Below is a small trained network, with its code and all its weights. Each question gives an input and a class and asks what happens when units are switched off, that is, made to give their printed mean instead of their output.

import numpy as np


def w(rows, s, z=0):
    codes = np.array(rows[::2]) - 128.0
    scale = np.full(codes.shape[1], s)
    scale[-1] = z or s
    return codes * scale


def f(y):
    return y / 2 * (1 + np.tanh(0.7978845608 * (y + 0.044715 * y**3)))


def log_softmax(a):
    a = a - a.max(-1, keepdims=True)
    return a - np.log(np.exp(a).sum(-1, keepdims=True))


def net(x, mask):
    res = np.array(x, float).reshape(1, 3) / 4 @ E
    y = f(res @ A[0][:, :-1].T + A[0][:, -1])
    res = res + np.where(mask, y, B[0][:, -1]) @ B[0][:, :-1]
    return log_softmax(res[-1] @ U[:, :-1].T + U[:, -1])


A, B = {}, {}
E = w([
[183,72,127,79,193,157,42,84,150,165],'x0',
[135,151,254,132,129,77,93,136,78,98],'x1',
[152,158,61,145,168,176,76,149,106,70],'x2',
],0.013)
A[0] = w([
[176,16,167,96,150,122,67,65,173,214,182],'N0',
[126,127,174,99,98,100,169,82,149,180,92],'N1',
[153,179,234,131,98,85,72,121,51,96,94],'N2',
[101,119,72,146,111,179,159,119,180,167,46],'N3',
[75,63,160,159,111,90,141,132,183,199,78],'N4',
[117,127,74,118,146,172,171,112,168,103,255],'N5',
[112,68,153,164,67,88,175,96,191,208,140],'N6',
[95,87,55,121,94,128,130,90,147,160,70],'N7',
[72,156,123,138,117,70,178,135,61,97,151],'N8',
[77,188,122,142,53,114,210,144,119,148,195],'N9',
[160,100,138,124,229,147,95,36,98,173,31],'N10',
[106,179,124,214,80,149,164,174,146,107,47],'N11',
[156,128,57,161,87,129,207,79,180,172,160],'N12',
[149,178,61,210,132,173,41,171,106,1,108],'N13',
],0.0089,0.0082)
B[0] = w([
[80,192,103,82,150,177,128,165,86,77,239],'N0',
[135,83,81,146,146,79,145,182,146,131,168],'N1',
[94,75,160,225,179,141,181,90,69,108,230],'N2',
[85,87,141,175,147,87,227,85,135,88,170],'N3',
[148,86,70,144,132,79,131,175,223,150,166],'N4',
[120,111,186,126,171,129,120,149,54,128,223],'N5',
[152,70,77,89,159,82,99,189,145,160,205],'N6',
[77,98,147,161,192,154,185,81,140,122,165],'N7',
[86,133,130,104,143,188,110,173,130,86,214],'N8',
[67,191,134,71,140,151,106,158,101,115,254],'N9',
[55,140,46,137,131,160,213,109,215,44,171],'N10',
[56,184,47,134,131,125,193,99,249,75,183],'N11',
[123,115,170,148,184,142,151,53,50,137,213],'N12',
[167,86,63,130,163,54,82,184,142,182,222],'N13',
],0.012,0.013)
U = w([
[81,249,71,71,123,196,129,120,160,80,87],'0',
[102,48,182,223,150,139,165,37,84,123,97],'1',
[154,57,33,107,131,45,83,176,162,180,115],'2',
[154,203,220,40,124,187,26,151,8,172,252],'3',
[163,145,105,125,71,122,122,89,172,169,111],'4',
[149,159,129,100,41,112,99,60,178,178,113],'5',
[123,141,141,97,57,128,100,63,183,133,112],'6',
],0.011,0.015)

Each question gives the input, the list of numbers given to net, and the class t.
The units are the neurons (one row each of A and B). Each row of codes is followed by its name. A weight is (code - 128) times the scale printed after its matrix; where a second scale follows, it is the last column's (A, B and U).
mask holds one flag per neuron, in row order. A switched-off neuron (its flag False) gives its mean, the last column of its row in B, instead of its output. The means were averaged over made-up inputs and are rounded, as every weight is.
A unit's drop is (log p(t) with every unit on - log p(t) with that unit switched off) / (log p(t) with every unit on - log p(t) with every unit switched off).
The circuit of an input: a set's keep is (log p(t) with only the set's units on - log p(t) with every unit switched off) / (log p(t) with every unit on - log p(t) with every unit switched off). Starting from the 12 units with the biggest drops (on a tie, the unit counted first), units are removed one at a time, each time the one whose removal leaves the highest keep (on an exact tie, the one counted first), for as long as the keep stays at least 0.8.
units of the circuit, in order: the units of the circuit, biggest drop first
unit that matters most: the unit with the biggest drop
k most important neurons: the k neurons with the biggest drops, biggest first
drop when u is switched off: that unit's drop, to one decimal
input [2,2,3], class 3: 4 most important neurons -> N6, N11, N4, N1
input [8,1,5], class 0: unit that matters most -> N10
input [-5,5,6], class 2: 4 most important neurons -> N13, N0, N12, N10
input [4,-4,-4], class 0: 4 most important neurons -> N0, N2, N13, N10
input [8,7,-4], class 0: 2 most important neurons -> N0, N10
input [6,-1,-3], class 0: 2 most important neurons -> N0, N10
input [7,6,3], class 0: 2 most important neurons -> N10, N0
input [0,6,-8], class 2: 3 most important neurons -> N6, N4, N1
input [-6,8,5], class 1: 2 most important neurons -> N2, N0
input [1,4,-5], class 2: 2 most important neurons -> N12, N6
input [-8,7,-7], class 0: 4 most important neurons -> N9, N8, N11, N13
input [-2,7,8], class 2: 3 most important neurons -> N13, N12, N5
input [-5,6,5], class 1: 4 most important neurons -> N2, N0, N6, N10
input [-2,3,0], class 3: units of the circuit, in order -> N10
input [6,8,-4], class 1: 2 most important neurons -> N2, N9
input [1,4,7], class 2: drop when N13 is switched off -> 0.8
input [3,-4,8], class 2: drop when N13 is switched off -> 0.4
input [5,0,0], class 0: drop when N8 is switched off -> 0.0
